[37, -11, 3, -18, 27, -6, -51, -22, -7, -9, 33, 2, -4, -46, 43, -12] -> buva
[-46, 2, -14, 1, -37, 33, 38, 12, 0, -1, -42, -15, -6, 32, -53, 2] -> Sedol
[-46, -4, -18, -18, -53, -47, 27, 2, -6, -7, -43, -20, -11, 22, -52, -4] -> bazu
which: [-46, 2, -14, 1, -37, 33, 38, 12, 0, -1, -42, -15, -6, 32, -53, 2]	Sedol
which: [37, -11, 3, -18, 27, -6, -51, -22, -7, -9, 33, 2, -4, -46, 43, -12]	buva
has: [-18, -53, -47, 27]	yes
has: [-46, 44, -12]	no

